Here is a tiny trained network, its code and every weight. The questions are about switching its units off for an input and a target symbol, where a switched-off unit gives its printed mean instead of its output.

import numpy as np


def w(rows, s, z=0):
    codes = np.array(rows[::2]) - 128.0
    scale = np.full(codes.shape[1], s)
    scale[-1] = z or s
    return codes * scale


def f(y):
    return np.maximum(y, 0)


def softmax(a):
    e = np.exp(a - a.max(-1, keepdims=True))
    return e / e.sum(-1, keepdims=True)


def log_softmax(a):
    a = a - a.max(-1, keepdims=True)
    return a - np.log(np.exp(a).sum(-1, keepdims=True))


def net(x, mask):
    ids = ['ΞΩαβεζπστ'.index(c) for c in x.split()]
    T = len(ids)
    res = E[ids] + P[:T]
    q, k, v = (res @ M[0].T for M in (Q, K, V))
    z = softmax(np.where(np.tri(T) > 0, q @ k.T / 2**0.5, -1e9)) @ v
    res = res + np.where(mask[0], z, O[0][:, -1]) @ O[0][:, :-1]
    y = f(res @ A[0][:, :-1].T + A[0][:, -1])
    res = res + np.where(mask[1:13], y, B[0][:, -1]) @ B[0][:, :-1]
    return log_softmax(res[-1] @ U[:, :-1].T + U[:, -1])


Q, K, V, O, A, B = {}, {}, {}, {}, {}, {}
E = w([
[141,123,65,150,172,169,88],'Ξ',
[136,142,104,140,139,154,113],'Ω',
[106,92,148,166,184,141,68],'α',
[115,225,130,125,88,148,154],'β',
[151,108,141,145,114,175,96],'ε',
[232,160,117,119,4,140,204],'ζ',
[49,98,142,125,150,101,97],'π',
[107,117,137,122,164,115,177],'σ',
[126,91,87,104,160,81,44],'τ',
],0.019)
P = w([
[179,61,128,40,95,249,176],'0',
[176,176,100,225,53,91,183],'1',
[179,44,236,128,156,125,103],'2',
[115,131,57,204,74,176,131],'3',
[107,178,127,65,237,42,102],'4',
[97,136,10,170,140,138,131],'5',
[131,157,166,130,193,103,55],'6',
],0.011)
Q[0] = w([
[141,129,83,157,138,5,136],'head 1',
[155,130,168,36,177,165,142],'head 1',
],0.012)
K[0] = w([
[124,83,4,80,139,149,131],'head 1',
[166,136,175,167,99,248,117],'head 1',
],0.011)
V[0] = w([
[147,171,162,157,163,175,149],'head 1',
[66,69,137,154,182,122,251],'head 1',
],0.015)
O[0] = w([
[123,165,38,152,255,152,104,132],'head 1',
[77,169,107,84,176,55,239,2],'head 1',
],0.01,0.005)
A[0] = w([
[120,127,161,101,53,86,69,107],'neuron 1',
[158,32,47,104,108,109,116,143],'neuron 2',
[76,185,148,123,158,140,63,106],'neuron 3',
[254,122,70,248,198,114,209,152],'neuron 4',
[83,93,56,164,107,106,73,98],'neuron 5',
[123,125,107,147,188,114,206,75],'neuron 6',
[152,70,103,117,190,187,132,253],'neuron 7',
[155,89,192,58,153,113,137,106],'neuron 8',
[190,62,155,48,118,138,162,88],'neuron 9',
[234,118,147,102,140,181,138,130],'neuron 10',
[167,128,149,36,217,156,181,99],'neuron 11',
[11,102,156,74,97,221,125,245],'neuron 12',
],0.0096,0.0029)
B[0] = w([
[146,123,151,156,198,134,127,254],'neuron 1',
[107,114,143,174,110,182,171,226],'neuron 2',
[131,105,135,113,87,205,116,226],'neuron 3',
[96,129,116,105,127,167,98,252],'neuron 4',
[133,176,140,99,117,98,136,215],'neuron 5',
[106,112,99,128,178,139,171,187],'neuron 6',
[144,119,125,114,127,5,117,232],'neuron 7',
[95,174,80,88,123,181,97,165],'neuron 8',
[124,164,102,129,138,87,77,188],'neuron 9',
[107,126,124,78,144,103,156,248],'neuron 10',
[176,81,186,171,74,112,20,192],'neuron 11',
[181,156,64,115,114,56,135,212],'neuron 12',
],0.014,0.0066)
U = w([
[78,200,106,164,116,153,58,28],'Ξ',
[157,114,105,127,134,148,137,3],'Ω',
[106,159,202,48,164,161,103,191],'α',
[126,130,153,3,97,109,74,213],'β',
[211,102,97,225,106,130,173,224],'ε',
[83,115,153,109,66,125,122,26],'ζ',
[121,96,80,124,80,189,104,79],'π',
[38,180,166,139,46,70,128,89],'σ',
[168,113,50,154,201,158,187,172],'τ',
],0.0067,0.0033)

Each question gives the input, a string of symbols that net reads in full, and the target symbol t.
The units are the heads (2 rows each of Q, K, V and O) and the neurons (one row each of A and B). Each row of codes is followed by its name. A weight is (code - 128) times the scale printed after its matrix; where a second scale follows, it is the last column's (O, A, B and U).
mask holds one flag per unit, heads first, then neurons. A switched-off unit (its flag False) gives its mean, the last column of its rows in O or B, instead of its output. The means were averaged over made-up inputs and are rounded, as every weight is.
A unit's drop is (log p(t) with every unit on - log p(t) with that unit switched off) / (log p(t) with every unit on - log p(t) with every unit switched off).
The circuit of an input: a set's keep is (log p(t) with only the set's units on - log p(t) with every unit switched off) / (log p(t) with every unit on - log p(t) with every unit switched off). Starting from the 12 units with the biggest drops (on a tie, the unit counted first), units are removed one at a time, each time the one whose removal leaves the highest keep (on an exact tie, the one counted first), for as long as the keep stays at least 0.8.
units of the circuit, in order: the units of the circuit, biggest drop first
top k neurons: the k neurons with the biggest drops, biggest first
drop when u is switched off: that unit's drop, to one decimal
input π σ ζ Ξ, target τ: units of the circuit, in order => [head 1]
input τ β σ π σ ζ, target τ: units of the circuit, in order => [head 1; neuron 6]
input β ζ τ π, target ε: units of the circuit, in order => [head 1; neuron 12; neuron 1; neuron 4]
input τ α τ β σ ε, target τ: top 3 neurons => [neuron 6; neuron 11; neuron 3]
input ζ ε Ξ, target β: units of the circuit, in order => [neuron 7; neuron 10]
input ζ ζ σ β τ σ, target ε: top 4 neurons => [neuron 4; neuron 10; neuron 12; neuron 8]
input ζ τ π β σ β, target τ: units of the circuit, in order => [head 1; neuron 6; neuron 11]
input σ ζ ε β σ β, target τ: units of the circuit, in order => [head 1; neuron 6]
input α Ω Ω τ τ, target α: top 2 neurons => [neuron 1; neuron 12]
input β σ ζ, target β: top 3 neurons => [neuron 10; neuron 9; neuron 4]
input τ τ β τ β β, target ε: top 2 neurons => [neuron 4; neuron 12]
input α σ β ε, target τ: drop when head 1 is switched off => 1.0
input β σ β α, target τ: drop when neuron 6 is switched off => 0.7
input π π π β, target σ: drop when neuron 1 is switched off => 0.4
input α σ σ ζ, target τ: units of the circuit, in order => [head 1]
input ε Ξ ζ σ, target τ: units of the circuit, in order => [head 1; neuron 6]
